In the rows, 128 means zero.
[128 120 130 117 134 123 130 105 114 115 126 143 136 114 137 128 118 162
 112 167 114 112 119 130 138 150 123 129 129 125 153 116 153  96 132 110
 117 114 119 117 145 131 128 118 122 150 123]
R
[108 138 144 139 134 130  91 133 136 110 136 125 118 136 125 141 120  81
 115 130 149 134 140 132 130 139 134 130 120 127 123 124 155 137 130 139
 138 126 156 123 131 144 109 120 115 106 136]
J
[109 141 135 132 141 130 108 117 130 112 131 132 128 115 129 140 119 112
 118 124 130 118 130 113 133 147 119 124 124 127 127 112 157 114 122 130
 122 117 136 123 138 131 126 115 115 126 133]
T
[114 137 138 133 137 128 105 122 125 118 134 130 125 127 130 141 121 109
 121 140 133 130 133 127 132 144 129 128 126 121 134 116 158 119 128 128
 132 121 142 124 139 138 117 121 111 127 131]
T
[ 96 136 155 138 142 126  90 120 150  86 131 149 108 126 130 156 102  65
  98 117 149 120 144 126 141 154 123 137 104 131 119 112 175 133 116 138
 134 112 158 117 134 140 116 112 104 117 133]
J
[113 135 142 129 135 126 103 122 127 111 129 130 120 126 134 137 119  95
 117 132 132 123 130 127 137 150 120 127 124 127 126 115 156 122 122 129
 128 113 140 118 134 136 125 117 117 125 130]
T
[125 133 117 122 130 134 125 107 105 121 134 118 134 126 129 120 133 148
 134 152 153 126 124 127 125 145 133 123 146 115 144 125 133 107 139 119
 120 125 122 132 138 128 132 129 128 136 124]
R
[128 130 127 131 134 129 125 111 112 129 134 134 125 110 131 127 127 143
 123 154 117 122 119 126 127 147 128 126 135 125 146 122 141 105 133 113
 116 116 123 125 141 136 135 128 124 142 126]
R
[108 158 128 140 123 141  90 144  98 164 132  69 162 162 102 101 166 121
 156 191 146 180 141 137 104 137 168 108 164 112 126 151 129 131 174 147
 152 158 178 152 136 161  75 150 142  84 133]
J
[114 137 133 123 131 131 107 128 120 126 131 125 123 131 128 135 125 114
 123 134 130 130 127 129 130 150 129 127 129 125 130 123 147 127 136 127
 131 122 143 126 130 138 119 123 116 123 126]
T
[110 137 133 132 136 130 110 123 121 129 130 117 136 132 124 128 130 116
 128 140 137 136 132 129 122 139 132 124 129 126 127 123 145 125 134 128
 132 127 137 130 132 134 123 125 121 122 130]
T
[ 94 143 149 132 140 125  87 123 123 108 140 124 129 135 127 144 130  92
 115 135 146 139 145 128 130 158 128 126 127 122 127 116 172 126 129 137
 132 116 155 121 135 142 115 117 106 114 133]
J
[103 140 150 132 136 125  94 132 134 113 131 124 125 136 126 133 122  86
 121 138 149 136 141 142 133 141 138 126 123 128 128 121 160 141 133 135
 139 125 159 124 135 146 103 124 117 106 139]
J
[126 129 126 124 135 128 126 111 116 120 131 137 130 120 137 125 124 140
 117 148 108 118 126 121 134 140 121 127 134 124 142 119 145 111 133 118
 118 114 122 120 137 130 134 123 119 142 125]
R
[113 131 146 136 131 125 104 130 149 103 127 140 108 125 127 142 114  87
 106 104 142 120 141 127 136 127 117 131 114 134 113 115 145 140 114 137
 134 126 139 122 121 133 125 122 115 121 132]
J
[106 125 147 127 144 127  98 111 139 100 134 154 112 120 134 154 102 100
 101 118 133 106 133 112 144 154 112 132 109 132 126 101 172 115 113 115
 123 102 137 112 129 137 135 108 103 139 127]
T
[131 127 132 122 133 131 127 112 108 123 126 134 128 118 138 120 124 152
 113 172 114 112 117 130 133 150 132 134 135 120 153 124 150  99 137 109
 123 110 121 114 144 133 116 126 118 154 125]
R
[128 130 125 123 128 123 121 106 101 135 131 125 129 131 137 114 127 166
 123 196 118 129 119 131 130 152 138 126 145 112 159 122 151  94 148 111
 121 117 125 127 149 139 109 130 128 149 123]
R
---
[129 116 118 134 116 155 138 121 104 124 113 117 118 116 117 124 139 118
 128 144 127 148 116 144 116 122 124 109 128 130 131 147 125 128 132 139
 121 117 133 124 146 107 129 147 128 130 131]
W
[139 108 107 132 119 169 129 140  95 155 125 104 138 148 119 151 118  96
 131 168 142 136 123 151 121 138 126 129 123 151 169  91 146 130 115 158
  70 121 129 120 151 151 149 137 120 107 127]
W
[129 117 124 134 139 150 132 107 115 112 111 128 100 116 115 129 137 137
 130 134 119 148 116 153 124 111 120 115 125 126 111 173 122 129 130 137
 123 122 122 128 151 114 115 154 131 129 135]
X
[131 115 127 141 145 136 129  96 111 115 115 131  98 114 113 147 139 136
 135 138 122 140 116 146 126 114 126 121 127 129 116 177 124 130 119 130
 110 115 116 137 149 117 120 155 136 126 133]
X
[141 125 119 127 145 140 126 118 119 122 126 128 112 136 117 130 118 143
 131 137 130 127 124 148 131 127 131 139 129 145 122 156 128 125 125 125
 114 125 123 131 163 128 114 148 132 125 124]
W
[134 118 108 122 114 156 130 129 104 135 118 123 135 153 130 119 129 128
 133 153 133 132 119 136 122 134 127 125 123 128 146 101 143 116 128 128
 101 113 138 124 154 120 136 132 116 136 130]
W
[122 128 130 137 121 123 124 123 125 122 120 128 120 102 124 129 148 122
 128 118 124 131 130 125 124 122 128 115 130 119 124 148 118 135 126 120
 139 125 125 121 107 119 130 134 134 129 129]
E
[160 107  95 135 102 143 113 139  95 145 108 126 136 131 122 147 133 122
 138 156 147 112 111 143 124 139 132 138 119 136 172  85 152 116 115 124
  64 108 121 123 144 124 145 143 120 127 131]
X
[118 128 139 118 122 138 138 143 134 127 137 123 137 141 140 119 125 128
 125 124 123 133 132 128 128 127 118 118 128 122 129 110 128 131 119 147
 160 129 140 125 130 125 128 104 123 143 130]
E
[135 134 118 140 121  99 111  98 126 110 101 142 100  81 108 108 140 147
 130 108 120 124 121 127 123 119 140 127 129 117 105 199 110 124 134  85
 141 121 113 129 123 103 112 160 141 131 121]
E
[147 127 106 122 110 110 116 134 116 133 112 138 128 121 128 121 127 146
 128 123 137  98 124 134 133 128 135 141 122 127 144 116 139 110 128 104
 116 118 120 129 139 119 123 143 137 132 121]
X
[132 127 110 121 104 138 129 141 115 137 121 123 136 127 128 123 130 128
 127 135 135 121 128 129 124 129 128 123 125 126 146 101 141 126 131 126
 121 121 132 124 130 120 146 130 154 134 127]
W
[131 131 107 125 102  95 112 124 127 113 104 141 125  97 130  94 140 139
 126 106 126 116 129 120 126 117 138 121 134 109 114 151 119 109 137  77
 158 116 124 130 107  93 117 140 129 140 125]
E
[124 120 125 135 137 133 128 108 120 113 119 135 114 133 126 129 139 126
 133 134 119 140 119 133 126 125 133 122 127 121 120 143 127 120 123 117
 116 111 126 132 133 113 124 139 125 127 132]
X
[143 118 120 125 125 139 124 132 107 115 122 127 119 133 119 143 126 141
 128 142 135 119 118 152 124 124 126 131 123 140 143 126 136 126 122 142
 113 119 124 126 153 125 122 144 128 130 130]
X
[142 114 106 158 124 115 108  86  97 115  84 137  85  68  93 144 154 131
 133 130 125 128 104 140 118  96 139 110 128 128 123 200 117 131 119  93
  96 103 101 125 133 101 128 188 142 119 129]
X
[137 135 115 126 107  98 109 125 129 124 109 144 120 104 125 102 130 145
 127 107 127 111 128 124 130 119 132 139 126 119 121 153 122 117 139  89
 138 117 120 136 120 103 118 146 131 136 123]
E
[125 128 117 133 138 126 132  93 121 105 104 142 104 120 126 100 141 131
 136 127 117 151 122 131 123 114 132 120 131 111  94 181 119 113 137  96
 133 112 131 134 136  98 113 147 134 136 131]
X
[154 118 102 130 111 130 111 134 101 148 114 123 126 115 108 145 121 136
 130 144 146 106 120 143 128 125 140 143 125 145 157 122 135 126 117 121
  90 125 116 123 154 133 138 152 132 122 122]
W
[149 115 102 140 152 158 119  98 103 144 121 123 111 148  99 143 114 131
 140 171 133 136 117 152 124 128 140 146 122 160 138 148 135 126 109 122
  54 117 123 125 182 141 127 166 128 122 126]
X
[138 118 115 125 125 157 127 131 106 132 125 115 129 140 119 130 120 130
 130 154 134 134 123 147 124 127 123 128 124 137 145 122 133 134 124 149
 106 124 140 120 162 132 133 141 127 129 126]
W
[120 126 126 128 144 153 138 112 129 113 127 131 125 152 132 103 126 128
 135 140 118 158 129 128 122 128 127 122 131 122 103 136 125 119 138 116
 129 121 145 129 146 119 126 129 119 132 129]
E
[128 123 126 131 140 150 128 109 120 127 125 122 111 127 116 115 126 130
 129 141 120 153 127 139 123 118 126 115 131 133 112 166 119 129 135 129
 130 126 135 126 150 120 127 145 131 132 132]
E
[130 120 113 135 109 122 116 114 108 122  99 134 118 105 121 114 144 127
 132 130 129 124 119 131 120 122 139 122 130 117 133 145 130 115 130  91
 112 107 121 132 124 102 125 147 131 134 132]
X
[136 120 112 128 126 149 125 125 113 133 118 122 123 135 121 119 127 127
 129 148 125 137 121 143 126 128 127 125 126 134 135 127 134 122 129 130
 116 119 132 119 153 123 131 139 129 131 130]
W
[131 111 118 139 132 151 132 117 108 130 118 121 118 133 119 148 131 126
 121 154 127 133 127 148 124 127 126 125 126 137 138 131 135 128 121 145
 100 119 124 129 148 124 132 143 129 128 132]
E
[123 118 122 126 120 145 130 122 111 119 111 126 119 117 124 115 136 132
 127 133 122 142 123 143 122 115 122 110 128 123 121 151 122 117 133 135
 136 120 133 122 142 108 122 137 128 135 133]
E
[124 115 138 111 137 173 146 144 117 136 142 111 133 158 130 140 122 128
 120 147 122 147 127 152 129 130 106 110 124 142 136 115 132 140 122 183
 200 132 142 127 157 133 127 123 122 135 136]
W
[138 129 118 127 134 142 122 121 123 131 125 121 124 145 119 119 121 135
 131 141 127 136 128 136 126 122 133 133 129 138 131 138 128 123 128 122
 111 120 139 125 152 130 126 139 125 120 125]
W
[131 123 110 127 111 148 127 132 115 137 107 127 143 142 132 109 128 114
 134 144 133 128 123 125 118 139 134 123 124 126 140  96 140 117 130 117
  99 115 142 127 134 123 142 124 120 133 129]
E
[129 100 128 124 113 166 141 142  99 128 122 110 118 129 125 159 134 130
 124 150 129 135 118 161 126 112 110 108 122 136 154 114 134 139 120 185
 127 124 124 122 153 124 131 144 126 136 134]
W
[141 127 110 125 116 118 113 125 114 122 112 132 117 116 107 108 128 146
 131 122 127 118 126 140 129 113 128 131 127 123 123 149 124 115 136 107
 137 120 126 127 147 107 116 145 131 136 126]
W
[134 120 138  94 147 168 153 156 132 132 166 118 145 193 147 141 102 148
 122 150 118 126 135 160 144 137 109 145 117 149 139  78 149 126 128 186
 139 146 150 131 182 148 114 100 124 138 133]
W
[125 113 135 139 140 144 133 117 113 121 119 124 104 112 116 156 139 127
 130 137 120 138 116 147 128 110 124 114 127 135 120 156 123 140 123 155
 124 123 113 127 136 121 125 143 137 126 134]
X
[148 132 108 132 128 106 108 117 121 125 106 135 112  95 107 120 125 143
 125 123 129 116 124 134 121 115 140 138 128 135 124 165 118 124 128  93
 118 123 114 127 135 118 119 159 138 123 121]
W
[159 108 106 126 121 160 120 142  83 152 123 105 123 132 105 180 114 139
 130 163 151 108 111 172 131 124 122 141 116 166 179 104 147 136 103 165
  79 124 111 119 178 146 140 160 133 116 129]
W
[133 127  97 143 119 140 118 107 108 134 104 132 129 130 121 109 137 111
 139 148 135 140 117 122 115 137 141 127 129 121 138 126 138 110 124  90
  78 100 133 128 130 111 145 143 120 127 128]
X
[138 130  99 144  85  84  96 121 108 127  81 138 116  59 122 117 152 129
 126 104 137 103 116 115 119 116 142 126 129 107 137 155 130 118 132  68
 122 112 104 123  90  97 130 157 141 127 124]
E
[ 96 132 156  96 105 118 154 163 148  95 146 137 148 144 178  92 158 139
 117  97 103 132 144 116 136 128 102  98 130  81 101  95 125 116 161 158
 229 132 159 138  93  92 113  73 111 157 134]
X
[143 125 113 114 147 151 130 120 114 129 137 128 123 157 121 116 110 140
 134 148 125 137 128 153 134 121 128 139 122 143 123 134 134 116 130 128
 111 126 133 131 177 128 115 136 121 144 127]
W
[152 131 103 152 142 121 101  81 113 134  99 130  92  85  83 127 124 134
 135 140 146 132 122 141 117 109 151 139 131 151 112 212 107 131 120  80
  87 123 107 121 159 125 123 190 147 115 115]
W
[136 110 105 135 120 171 123 111  91 127 102 117 120 129 112 122 139 122
 134 161 122 154 109 152 114 119 126 103 129 131 138 147 132 122 126 131
  94 107 131 120 161 107 134 154 126 132 128]
W
